Below are the code and all the weights of a small trained network. Each question names an input and a target symbol and asks about switching units off, where a switched-off unit gives its printed mean instead of its output.

import numpy as np


def w(rows, s, z=0):
    codes = np.array(rows[::2]) - 128.0
    scale = np.full(codes.shape[1], s)
    scale[-1] = z or s
    return codes * scale


def norm(h):
    return h / np.sqrt((h * h).mean(-1, keepdims=True) + 1e-5)


def f(y):
    return y / 2 * (1 + np.tanh(0.7978845608 * (y + 0.044715 * y**3)))


def softmax(a):
    e = np.exp(a - a.max(-1, keepdims=True))
    return e / e.sum(-1, keepdims=True)


def log_softmax(a):
    a = a - a.max(-1, keepdims=True)
    return a - np.log(np.exp(a).sum(-1, keepdims=True))


def net(x, mask):
    ids = ['ΦΨΩαβγδζηθμπσ'.index(c) for c in x.split()]
    T = len(ids)
    res = E[ids] + P[:T]
    u = 0
    for l in range(2):
        q, k, v = (norm(res) @ M[l].T for M in (Q, K, V))
        z = softmax(np.where(np.tri(T) > 0, q @ k.T / 2**0.5, -1e9)) @ v
        res = res + np.where(mask[u], z, O[l][:, -1]) @ O[l][:, :-1]
        u += 1
        y = f(norm(res) @ A[l][:, :-1].T + A[l][:, -1])
        res = res + np.where(mask[u : u + 4], y, B[l][:, -1]) @ B[l][:, :-1]
        u += 4
    return log_softmax(norm(res)[-1] @ U[:, :-1].T + U[:, -1])


Q, K, V, O, A, B = {}, {}, {}, {}, {}, {}
E = w([
[174,96,150,154,197,164,154,134,165],'Φ',
[121,108,80,230,49,122,97,113,95],'Ψ',
[152,169,171,82,84,190,87,95,111],'Ω',
[150,127,104,63,108,52,95,91,100],'α',
[73,108,102,119,88,103,35,147,186],'β',
[63,254,137,101,91,108,108,66,38],'γ',
[118,100,84,134,82,185,45,181,137],'δ',
[131,147,169,163,112,117,182,70,197],'ζ',
[89,107,219,97,115,151,175,152,157],'η',
[139,109,176,146,178,152,138,111,193],'θ',
[118,112,68,163,37,99,110,130,175],'μ',
[140,82,120,166,210,53,74,107,103],'π',
[64,119,116,201,74,116,2,133,102],'σ',
],0.022)
P = w([
[106,56,146,140,129,90,90,4,102],'0',
[113,121,143,162,113,106,82,55,141],'1',
[115,137,135,162,108,116,94,84,159],'2',
[124,143,128,163,109,119,111,107,161],'3',
[115,139,125,149,120,133,97,132,169],'4',
[128,157,123,151,120,137,117,150,170],'5',
[130,157,124,138,132,145,106,175,173],'6',
[139,168,123,137,131,151,121,192,171],'7',
[148,168,120,122,134,160,109,211,175],'8',
[136,150,117,147,132,139,131,199,176],'9',
],0.011)
Q[0] = w([
[144,72,93,103,217,108,147,143,176],'0.h1',
[73,141,254,64,223,117,206,104,113],'0.h1',
],0.0064)
K[0] = w([
[182,73,126,167,152,55,121,178,157],'0.h1',
[3,54,205,217,140,146,200,132,117],'0.h1',
],0.0061)
V[0] = w([
[118,114,55,182,208,86,126,155,168],'0.h1',
[124,140,194,213,125,252,114,118,178],'0.h1',
],0.0038)
O[0] = w([
[37,126,66,125,92,116,184,40,66,48],'0.h1',
[191,11,127,107,56,214,162,131,90,248],'0.h1',
],0.012,0.0017)
A[0] = w([
[183,129,172,35,124,144,119,73,102,67],'0.n1',
[87,141,138,151,126,203,170,105,184,254],'0.n2',
[108,76,171,100,111,146,175,140,86,51],'0.n3',
[171,144,255,189,239,119,109,60,132,40],'0.n4',
],0.0082,0.0022)
B[0] = w([
[161,147,149,112,134,9,189,117,80,174],'0.n1',
[106,172,132,176,238,35,118,104,96,253],'0.n2',
[180,123,102,144,76,71,82,140,59,149],'0.n3',
[112,128,122,135,101,214,109,66,154,239],'0.n4',
],0.014,0.0046)
Q[1] = w([
[112,145,137,88,254,117,196,21,94],'1.h1',
[135,244,151,220,66,129,41,217,229],'1.h1',
],0.0088)
K[1] = w([
[86,61,62,158,144,162,126,2,241],'1.h1',
[122,214,144,23,153,91,167,229,139],'1.h1',
],0.0079)
V[1] = w([
[166,228,118,55,98,175,122,76,95],'1.h1',
[244,159,197,139,123,95,85,155,159],'1.h1',
],0.011)
O[1] = w([
[130,7,75,119,142,106,97,185,91,144],'1.h1',
[176,133,148,153,186,157,139,77,149,253],'1.h1',
],0.013,0.0041)
A[1] = w([
[108,94,210,47,121,28,164,88,2,4],'1.n1',
[99,153,39,142,98,79,36,158,108,104],'1.n2',
[174,105,112,121,142,232,56,98,169,197],'1.n3',
[119,149,144,158,222,43,76,93,97,234],'1.n4',
],0.01,0.0024)
B[1] = w([
[64,179,184,188,34,51,101,4,198,174],'1.n1',
[209,101,131,106,194,161,160,186,117,189],'1.n2',
[65,159,178,138,97,69,186,97,143,195],'1.n3',
[226,183,160,105,111,164,184,95,152,255],'1.n4',
],0.014,0.012)
U = w([
[134,127,133,123,140,139,122,116,104,127],'Φ',
[157,133,94,191,81,157,156,119,51,133],'Ψ',
[150,52,140,214,181,122,80,85,206,81],'Ω',
[254,150,198,85,188,153,218,159,84,98],'α',
[112,134,145,74,134,186,63,125,184,139],'β',
[120,77,104,90,156,104,134,143,52,255],'γ',
[114,100,194,84,69,172,205,173,116,134],'δ',
[144,127,136,125,133,151,119,112,116,104],'ζ',
[116,195,154,168,133,105,109,8,151,138],'η',
[140,123,137,127,124,154,122,116,119,107],'θ',
[156,122,51,144,61,142,164,120,182,114],'μ',
[135,124,146,123,132,148,128,122,114,120],'π',
[148,150,190,152,121,228,47,134,89,107],'σ',
],0.009,0.0098)

Each question gives the input, a string of symbols that net reads in full, and the target symbol t.
The units are the heads (2 rows each of Q, K, V and O) and the neurons (one row each of A and B). Each row of codes is followed by its name. A weight is (code - 128) times the scale printed after its matrix; where a second scale follows, it is the last column's (O, A, B and U).
mask holds one flag per unit, layer by layer, with each layer's heads first. A switched-off unit (its flag False) gives its mean, the last column of its rows in O or B, instead of its output. The means were averaged over made-up inputs and are rounded, as every weight is.
A unit's drop is (log p(t) with every unit on - log p(t) with that unit switched off) / (log p(t) with every unit on - log p(t) with every unit switched off).
The circuit of an input: a set's keep is (log p(t) with only the set's units on - log p(t) with every unit switched off) / (log p(t) with every unit on - log p(t) with every unit switched off). Starting from all 10 units, units are removed one at a time, each time the one whose removal leaves the highest keep (on an exact tie, the one counted first), for as long as the keep stays at least 0.8.
units of the circuit, in order: the units of the circuit, biggest drop first
k most important neurons: the k neurons with the biggest drops, biggest first
k most important neurons of layer l: the k neurons of layer l with the biggest drops, biggest first
input α Ψ π Ω β, target Ω: 2 most important neurons -> (0.n1, 0.n2)
input Ω γ π π θ Ψ, target γ: 4 most important neurons -> (0.n4, 1.n4, 0.n2, 1.n1)
input π γ α ζ Φ β μ π μ, target α: units of the circuit, in order -> (1.n2)
input η γ σ π δ π γ μ θ, target η: 2 most important neurons of layer 0 -> (0.n4, 0.n1)
input σ Φ μ, target μ: 2 most important neurons -> (0.n4, 1.n4)
input Φ δ β π σ, target σ: 3 most important neurons of layer 1 -> (1.n4, 1.n2, 1.n1)
input θ ζ μ β, target β: 3 most important neurons of layer 0 -> (0.n4, 0.n2, 0.n1)
input α Φ β, target α: 2 most important neurons of layer 1 -> (1.n2, 1.n1)
input Φ δ Ψ, target Ψ: units of the circuit, in order -> (1.n4, 1.n1, 0.h1)
input γ Ω δ σ α γ μ Φ, target η: 2 most important neurons of layer 1 -> (1.n2, 1.n3)
input α σ α, target α: units of the circuit, in order -> (0.h1, 1.n2, 0.n2, 1.h1)
input Ψ π δ δ, target δ: 4 most important neurons -> (1.n3, 1.n4, 1.n2, 1.n1)
input π Ψ ζ δ η π, target α: 2 most important neurons of layer 1 -> (1.n2, 1.n1)
input α α σ, target α: units of the circuit, in order -> (1.n2, 1.n1)
input π γ ζ Ω Ω α Φ γ μ, target γ: units of the circuit, in order -> (1.h1)
input δ η η η μ Φ, target η: units of the circuit, in order -> (0.n4, 1.n3)
input β α Φ β α γ α π α γ, target α: units of the circuit, in order -> (1.n2, 1.h1, 0.n2)
input Φ μ Ψ β, target β: 2 most important neurons of layer 0 -> (0.n2, 0.n1)
input η β Φ δ ζ π Φ π, target α: 4 most important neurons -> (1.n2, 0.n4, 1.n1, 0.n2)
input β θ Ψ Ω σ, target Ω: units of the circuit, in order -> (1.h1)
input η β γ ζ α σ μ, target α: 2 most important neurons -> (1.n2, 0.n4)
input μ α δ δ, target α: 2 most important neurons -> (1.n2, 0.n4)
input π δ η γ δ π Φ α σ Ω, target η: 4 most important neurons -> (1.n1, 0.n1, 1.n2, 0.n3)
input Ψ π Ω δ σ γ α β, target α: 2 most important neurons -> (1.n2, 0.n4)
input γ Φ Ω Ω Ω σ μ σ γ, target α: 3 most important neurons -> (0.n2, 0.n1, 1.n2)
input Φ σ Ψ, target Ψ: 2 most important neurons -> (1.n4, 1.n1)
input ζ Φ δ, target δ: 2 most important neurons -> (1.n3, 0.n4)
input Φ Φ μ Φ π Ψ Ω δ Φ μ, target Ω: most important neuron -> (1.n4)
